Here is a tiny trained network, its code and every weight. The questions are about switching its units off for an input and a class, where a switched-off unit gives its printed mean instead of its output.

import numpy as np


def w(rows, s, z=0):
    codes = np.array(rows[::2]) - 128.0
    scale = np.full(codes.shape[1], s)
    scale[-1] = z or s
    return codes * scale


def f(y):
    return y / 2 * (1 + np.tanh(0.7978845608 * (y + 0.044715 * y**3)))


def log_softmax(a):
    a = a - a.max(-1, keepdims=True)
    return a - np.log(np.exp(a).sum(-1, keepdims=True))


def net(x, mask):
    res = np.array(x, float).reshape(1, 4) / 4 @ E
    y = f(res @ A[0][:, :-1].T + A[0][:, -1])
    res = res + np.where(mask, y, B[0][:, -1]) @ B[0][:, :-1]
    return log_softmax(res[-1] @ U[:, :-1].T + U[:, -1])


A, B = {}, {}
E = w([
[58,133,129,144,231,162,69],'x0',
[93,173,195,2,149,95,205],'x1',
[179,216,100,177,175,81,139],'x2',
[116,61,92,173,135,163,207],'x3',
],0.013)
A[0] = w([
[150,63,199,94,66,104,129,80],'N1',
[120,106,138,166,135,162,116,93],'N2',
[134,167,134,120,146,107,102,120],'N3',
[135,95,135,63,45,103,137,131],'N4',
[126,154,96,92,97,132,157,85],'N5',
[69,87,148,103,135,159,182,74],'N6',
[140,163,167,130,118,111,34,38],'N7',
[154,191,158,41,133,97,179,186],'N8',
[101,45,206,124,114,185,156,166],'N9',
[46,84,113,110,183,252,95,202],'N10',
[179,186,118,176,114,125,56,32],'N11',
[196,112,118,215,127,129,67,146],'N12',
[139,176,208,60,132,31,188,166],'N13',
[166,117,110,142,73,154,169,110],'N14',
[138,105,82,185,118,131,225,90],'N15',
[145,116,51,181,110,109,72,120],'N16',
[89,147,160,70,131,71,85,47],'N17',
[105,213,133,132,192,101,112,119],'N18',
[91,97,176,92,150,229,132,252],'N19',
[80,167,213,133,133,119,77,129],'N20',
],0.013,0.0041)
B[0] = w([
[40,145,107,109,134,131,192,180],'N1',
[155,126,148,106,82,124,116,164],'N2',
[77,154,130,166,153,142,143,160],'N3',
[79,151,132,105,142,162,196,190],'N4',
[123,146,125,73,127,114,119,150],'N5',
[149,69,155,113,137,179,101,185],'N6',
[78,162,89,157,184,120,163,176],'N7',
[176,141,106,31,173,118,92,232],'N8',
[102,82,138,102,92,122,147,208],'N9',
[110,54,173,131,99,252,128,255],'N10',
[121,63,193,135,119,111,68,195],'N11',
[139,108,177,140,79,134,108,232],'N12',
[214,147,112,45,177,114,93,248],'N13',
[98,130,108,99,91,149,141,174],'N14',
[147,157,114,165,73,160,164,199],'N15',
[158,93,162,144,86,108,116,215],'N16',
[162,138,119,86,76,131,111,180],'N17',
[75,130,88,136,201,166,153,203],'N18',
[138,111,141,88,136,197,121,216],'N19',
[163,153,132,104,98,162,148,183],'N20',
],0.014,0.018)
U = w([
[140,83,167,128,59,147,97,149],'0',
[85,87,110,129,146,64,103,1],'1',
[51,115,132,95,175,150,137,240],'2',
[61,146,121,182,48,90,173,90],'3',
[161,115,155,158,139,51,32,69],'4',
[159,233,81,109,172,112,131,103],'5',
[81,139,140,247,170,145,114,179],'6',
],0.013,0.0042)

Each question gives the input, the list of numbers given to net, and the class t.
The units are the neurons (one row each of A and B). Each row of codes is followed by its name. A weight is (code - 128) times the scale printed after its matrix; where a second scale follows, it is the last column's (A, B and U).
mask holds one flag per neuron, in row order. A switched-off neuron (its flag False) gives its mean, the last column of its row in B, instead of its output. The means were averaged over made-up inputs and are rounded, as every weight is.
A unit's drop is (log p(t) with every unit on - log p(t) with that unit switched off) / (log p(t) with every unit on - log p(t) with every unit switched off).
The circuit of an input: a set's keep is (log p(t) with only the set's units on - log p(t) with every unit switched off) / (log p(t) with every unit on - log p(t) with every unit switched off). Starting from the 12 units with the biggest drops (on a tie, the unit counted first), units are removed one at a time, each time the one whose removal leaves the highest keep (on an exact tie, the one counted first), for as long as the keep stays at least 0.8.
circuit, biggest first: the units of the circuit, biggest drop first
k most important neurons: the k neurons with the biggest drops, biggest first
drop of u: that unit's drop, to one decimal
input [-1,5,-4,-2], class 5: 2 most important neurons => [N13 N10]
input [1,0,3,-2], class 5: circuit, biggest first => [N10]
input [-2,5,-6,-5], class 5: 2 most important neurons => [N13 N10]
input [-3,-6,8,-4], class 4: circuit, biggest first => [N10 N11]
input [2,0,5,3], class 6: 2 most important neurons => [N13 N8]
input [-7,6,-6,-3], class 2: 4 most important neurons => [N1 N4 N9 N6]
input [3,0,5,-1], class 6: 2 most important neurons => [N13 N8]
input [-4,-2,8,-5], class 4: drop of N11 => 0.2
input [-4,-1,-3,3], class 3: drop of N4 => 0.0
input [7,3,0,8], class 0: drop of N10 => 0.1
input [1,-5,4,-6], class 6: drop of N18 => 0.2
